Below is a small trained network, with its code and all its weights. Each question gives an input and a target symbol and asks what happens when units are switched off, that is, made to give their printed mean instead of their output.

import numpy as np


def w(rows, s, z=0):
    codes = np.array(rows[::2]) - 128.0
    scale = np.full(codes.shape[1], s)
    scale[-1] = z or s
    return codes * scale


def f(y):
    return y / 2 * (1 + np.tanh(0.7978845608 * (y + 0.044715 * y**3)))


def softmax(a):
    e = np.exp(a - a.max(-1, keepdims=True))
    return e / e.sum(-1, keepdims=True)


def log_softmax(a):
    a = a - a.max(-1, keepdims=True)
    return a - np.log(np.exp(a).sum(-1, keepdims=True))


def net(x, mask):
    ids = ['αβγδεζηλμξπστφψ'.index(c) for c in x.split()]
    T = len(ids)
    res = E[ids] + P[:T]
    u = 0
    for l in range(2):
        q, k, v = (res @ M[l].T for M in (Q, K, V))
        z = softmax(np.where(np.tri(T) > 0, q @ k.T / 3**0.5, -1e9)) @ v
        res = res + np.where(mask[u], z, O[l][:, -1]) @ O[l][:, :-1]
        u += 1
        y = f(res @ A[l][:, :-1].T + A[l][:, -1])
        res = res + np.where(mask[u : u + 12], y, B[l][:, -1]) @ B[l][:, :-1]
        u += 12
    return log_softmax(res[-1] @ U[:, :-1].T + U[:, -1])


Q, K, V, O, A, B = {}, {}, {}, {}, {}, {}
E = w([
[75,131,58],'α',
[189,52,146],'β',
[155,164,135],'γ',
[97,127,65],'δ',
[146,140,104],'ε',
[171,46,151],'ζ',
[123,133,99],'η',
[167,85,122],'λ',
[192,131,103],'μ',
[111,200,3],'ξ',
[49,66,112],'π',
[106,121,81],'σ',
[178,80,140],'τ',
[181,70,129],'φ',
[158,130,93],'ψ',
],0.014)
P = w([
[167,126,180],'0',
[109,21,99],'1',
[199,71,79],'2',
[67,207,227],'3',
[164,255,149],'4',
[55,35,130],'5',
],0.015)
Q[0] = w([
[146,172,84],'0.h0',
[167,29,3],'0.h0',
[163,233,133],'0.h0',
],0.0067)
K[0] = w([
[102,187,2],'0.h0',
[154,216,220],'0.h0',
[232,106,81],'0.h0',
],0.0093)
V[0] = w([
[148,57,78],'0.h0',
[254,180,107],'0.h0',
[231,215,29],'0.h0',
],0.0093)
O[0] = w([
[124,46,19,210],'0.h0',
[126,73,187,79],'0.h0',
[2,91,214,3],'0.h0',
],0.012,0.0056)
A[0] = w([
[175,80,112,108],'0.n0',
[120,128,78,154],'0.n1',
[106,108,169,111],'0.n2',
[120,130,111,104],'0.n3',
[150,112,137,182],'0.n4',
[124,135,96,130],'0.n5',
[154,127,147,251],'0.n6',
[158,110,117,119],'0.n7',
[106,143,92,198],'0.n8',
[87,246,192,195],'0.n9',
[179,135,167,245],'0.n10',
[165,208,198,7],'0.n11',
],0.014,0.0025)
B[0] = w([
[112,192,123,245],'0.n0',
[221,110,193,222],'0.n1',
[231,84,202,144],'0.n2',
[177,123,106,141],'0.n3',
[2,82,40,156],'0.n4',
[199,83,125,179],'0.n5',
[21,135,65,148],'0.n6',
[102,250,131,190],'0.n7',
[178,113,151,177],'0.n8',
[70,169,245,127],'0.n9',
[14,149,78,153],'0.n10',
[68,117,235,125],'0.n11',
],0.006,0.011)
Q[1] = w([
[121,153,111],'1.h0',
[124,114,44],'1.h0',
[181,1,150],'1.h0',
],0.0075)
K[1] = w([
[230,249,73],'1.h0',
[171,163,2],'1.h0',
[137,228,95],'1.h0',
],0.0079)
V[1] = w([
[181,113,1],'1.h0',
[133,244,153],'1.h0',
[226,113,183],'1.h0',
],0.0093)
O[1] = w([
[117,3,147,249],'1.h0',
[237,113,58,120],'1.h0',
[233,157,202,156],'1.h0',
],0.0067,0.02)
A[1] = w([
[106,139,123,198],'1.n0',
[172,113,149,131],'1.n1',
[110,155,116,210],'1.n2',
[99,126,250,121],'1.n3',
[162,113,199,144],'1.n4',
[158,164,70,176],'1.n5',
[120,48,116,214],'1.n6',
[104,108,113,195],'1.n7',
[84,85,192,128],'1.n8',
[123,105,145,253],'1.n9',
[163,95,138,185],'1.n10',
[174,154,177,132],'1.n11',
],0.014,0.0028)
B[1] = w([
[155,71,224,132],'1.n0',
[116,179,172,191],'1.n1',
[134,115,253,129],'1.n2',
[223,112,51,159],'1.n3',
[53,137,96,162],'1.n4',
[171,101,192,168],'1.n5',
[110,223,156,253],'1.n6',
[89,227,151,151],'1.n7',
[197,35,188,168],'1.n8',
[69,160,42,158],'1.n9',
[93,139,86,213],'1.n10',
[85,85,104,145],'1.n11',
],0.0064,0.02)
U = w([
[118,144,131,105],'α',
[92,151,82,69],'β',
[152,191,214,83],'γ',
[116,117,141,82],'δ',
[149,133,206,74],'ε',
[94,255,22,252],'ζ',
[122,141,196,218],'η',
[98,133,151,129],'λ',
[154,23,211,94],'μ',
[161,162,220,106],'ξ',
[220,182,71,143],'π',
[109,135,140,174],'σ',
[117,142,145,40],'τ',
[109,106,115,19],'φ',
[138,66,213,175],'ψ',
],0.0093,0.0041)

Each question gives the input, a string of symbols that net reads in full, and the target symbol t.
The units are the heads (3 rows each of Q, K, V and O) and the neurons (one row each of A and B). Each row of codes is followed by its name. A weight is (code - 128) times the scale printed after its matrix; where a second scale follows, it is the last column's (O, A, B and U).
mask holds one flag per unit, layer by layer, with each layer's heads first. A switched-off unit (its flag False) gives its mean, the last column of its rows in O or B, instead of its output. The means were averaged over made-up inputs and are rounded, as every weight is.
A unit's drop is (log p(t) with every unit on - log p(t) with that unit switched off) / (log p(t) with every unit on - log p(t) with every unit switched off).
The circuit of an input: a set's keep is (log p(t) with only the set's units on - log p(t) with every unit switched off) / (log p(t) with every unit on - log p(t) with every unit switched off). Starting from the 12 units with the biggest drops (on a tie, the unit counted first), units are removed one at a time, each time the one whose removal leaves the highest keep (on an exact tie, the one counted first), for as long as the keep stays at least 0.8.
circuit, biggest first: the units of the circuit, biggest drop first
most important unit: the unit with the biggest drop
top k neurons: the k neurons with the biggest drops, biggest first
top k neurons in layer l: the k neurons of layer l with the biggest drops, biggest first
input ψ μ ψ π, target μ: circuit, biggest first : [1.n8 0.h0]
input π μ μ π π, target μ: circuit, biggest first : [0.h0 1.n8]
input ζ μ μ, target ζ: most important unit : 0.h0
input ζ ψ η μ δ δ, target μ: top 2 neurons : [1.n8 1.n6]
input γ π π, target γ: top 3 neurons in layer 0 : [0.n9 0.n11 0.n2]
input π μ σ η, target μ: circuit, biggest first : [0.h0 1.n8]
input α ζ β ζ, target ζ: circuit, biggest first : [0.h0 1.n8 1.n5]
input μ π σ, target μ: top 2 neurons : [1.n8 1.n6]
input π μ ψ β, target μ: top 2 neurons in layer 1 : [1.n8 1.n3]
input π β ζ ζ φ, target ζ: top 2 neurons in layer 0 : [0.n7 0.n0]
input μ η ε, target μ: top 2 neurons : [1.n8 1.n6]
input ζ μ δ ζ, target μ: circuit, biggest first : [1.n8 0.h0]
input π μ ζ μ μ μ, target μ: circuit, biggest first : [0.h0 1.n8]
input μ μ β β, target μ: circuit, biggest first : [0.h0]
input μ μ λ, target μ: top 3 neurons : [1.n8 1.n6 0.n2]
input ζ ζ λ, target ζ: top 2 neurons : [0.n4 1.n8]
input μ η φ, target μ: top 3 neurons : [1.n8 1.n6 0.n2]
input ζ ψ ψ, target ζ: top 2 neurons : [1.n8 0.n4]
input ψ σ π γ ψ ψ, target γ: top 3 neurons : [0.n9 0.n11 1.n2]
input π π ζ π ε μ, target π: top 2 neurons : [0.n7 0.n0]
input π π σ π ζ β, target π: circuit, biggest first : [0.h0]
input π π ζ ε, target π: top 2 neurons in layer 0 : [0.n7 0.n0]
input ψ ζ π π, target ζ: top 2 neurons : [1.n8 1.n5]
